Below is a small trained network, with its code and all its weights. Each question gives an input and a class and asks what happens when units are switched off, that is, made to give their printed mean instead of their output.

import numpy as np


def w(rows, s, z=0):
    codes = np.array(rows[::2]) - 128.0
    scale = np.full(codes.shape[1], s)
    scale[-1] = z or s
    return codes * scale


def f(y):
    return y / 2 * (1 + np.tanh(0.7978845608 * (y + 0.044715 * y**3)))


def log_softmax(a):
    a = a - a.max(-1, keepdims=True)
    return a - np.log(np.exp(a).sum(-1, keepdims=True))


def net(x, mask):
    res = np.array(x, float).reshape(1, 7) / 4 @ E
    y = f(res @ A[0][:, :-1].T + A[0][:, -1])
    res = res + np.where(mask, y, B[0][:, -1]) @ B[0][:, :-1]
    return log_softmax(res[-1] @ U[:, :-1].T + U[:, -1])


A, B = {}, {}
E = w([
[215,76,112,171,81,107,186,229,56,63,103,122],'x0',
[121,144,105,101,114,112,101,88,138,192,145,57],'x1',
[123,150,42,84,252,135,139,113,26,144,198,93],'x2',
[149,78,160,97,163,160,97,86,7,156,60,169],'x3',
[95,213,207,141,157,188,84,148,104,84,119,156],'x4',
[162,141,192,105,141,53,138,188,166,187,186,161],'x5',
[100,67,129,85,50,99,106,109,137,129,161,174],'x6',
],0.011)
A[0] = w([
[98,106,170,129,97,168,50,3,156,151,72,131,152],'N1',
[225,44,203,166,67,28,171,186,105,78,130,187,255],'N2',
[58,154,41,113,114,163,183,63,137,132,154,107,234],'N3',
[204,70,11,22,148,94,136,126,126,161,214,118,221],'N4',
[174,105,159,151,212,185,158,206,51,138,152,130,234],'N5',
[131,220,117,150,98,163,133,102,92,65,68,195,233],'N6',
],0.0071,0.0044)
B[0] = w([
[33,79,80,68,81,164,92,79,143,145,29,93,199],'N1',
[204,103,117,118,70,116,243,185,176,120,68,159,253],'N2',
[93,117,65,110,161,164,140,75,148,69,225,110,193],'N3',
[140,186,118,117,141,86,255,42,77,108,169,154,219],'N4',
[203,106,241,120,184,88,103,125,96,127,99,87,200],'N5',
[95,100,127,142,102,210,39,226,100,52,120,113,186],'N6',
],0.0098,0.017)
U = w([
[78,149,139,124,95,139,55,158,196,80,167,191,106],'0',
[157,158,165,116,232,142,63,114,121,140,146,87,112],'1',
[166,114,136,90,110,54,195,116,67,167,101,174,4],'2',
[75,87,94,73,111,153,82,37,150,157,68,97,168],'3',
[129,232,182,134,142,68,133,161,225,217,152,72,249],'4',
[163,98,136,164,149,174,110,162,11,82,80,82,117],'5',
[113,148,77,116,160,102,168,58,119,131,206,93,107],'6',
[169,113,123,174,41,112,165,181,246,114,110,145,156],'7',
],0.011,0.0041)

Each question gives the input, the list of numbers given to net, and the class t.
The units are the neurons (one row each of A and B). Each row of codes is followed by its name. A weight is (code - 128) times the scale printed after its matrix; where a second scale follows, it is the last column's (A, B and U).
mask holds one flag per neuron, in row order. A switched-off neuron (its flag False) gives its mean, the last column of its row in B, instead of its output. The means were averaged over made-up inputs and are rounded, as every weight is.
A unit's drop is (log p(t) with every unit on - log p(t) with that unit switched off) / (log p(t) with every unit on - log p(t) with every unit switched off).
The circuit of an input: a set's keep is (log p(t) with only the set's units on - log p(t) with every unit switched off) / (log p(t) with every unit on - log p(t) with every unit switched off). Starting from all 6 units, units are removed one at a time, each time the one whose removal leaves the highest keep (on an exact tie, the one counted first), for as long as the keep stays at least 0.8.
units of the circuit, in order: the units of the circuit, biggest drop first
most important unit: the unit with the biggest drop
k most important neurons: the k neurons with the biggest drops, biggest first
drop of u: that unit's drop, to one decimal
input [-5,-5,-1,-4,-7,3,6], class 6: most important unit	N4
input [5,-7,5,6,-2,1,-1], class 2: 2 most important neurons	(N2 N4)
input [-1,0,8,5,3,0,-6], class 1: 3 most important neurons	(N2 N5 N1)
input [0,8,8,7,3,2,3], class 6: units of the circuit, in order	(N4 N2)
input [-6,-5,3,-2,1,2,-6], class 1: units of the circuit, in order	(N2 N4)
input [-4,-8,4,-5,4,1,-4], class 1: units of the circuit, in order	(N2 N5)
input [8,4,-1,0,2,-8,7], class 7: 2 most important neurons	(N2 N5)
input [-1,-2,-5,1,5,-1,-4], class 5: 2 most important neurons	(N6 N3)
input [-4,-8,-8,-3,6,-6,7], class 0: 2 most important neurons	(N6 N4)
input [-4,1,-3,-6,-7,1,-6], class 6: 2 most important neurons	(N2 N3)
input [-7,-4,6,3,-3,-2,5], class 6: 2 most important neurons	(N4 N3)
input [-7,-3,-5,3,-5,7,-3], class 3: 2 most important neurons	(N1 N2)
input [8,-7,0,1,-1,2,-4], class 7: 2 most important neurons	(N2 N4)
input [-5,-2,5,4,0,7,5], class 6: most important unit	N2
input [-5,-6,-5,7,-7,7,8], class 7: 2 most important neurons	(N2 N5)
input [0,2,0,2,6,-5,3], class 3: 3 most important neurons	(N1 N5 N2)
input [2,4,-2,6,-5,-4,0], class 3: 3 most important neurons	(N1 N2 N5)
input [-2,-2,-7,-7,8,-5,7], class 0: 2 most important neurons	(N6 N2)
input [8,-8,6,8,-8,-4,-4], class 2: 2 most important neurons	(N4 N2)
input [6,-1,5,-4,-8,-6,3], class 6: units of the circuit, in order	(N3)
input [-5,2,0,7,8,4,-4], class 3: drop of N3	-0.1
input [-6,-5,-3,6,7,3,5], class 3: drop of N1	3.2
input [-4,0,-3,8,8,4,0], class 3: drop of N1	2.2
input [-1,-4,3,-7,5,-5,-2], class 0: drop of N4	0.2
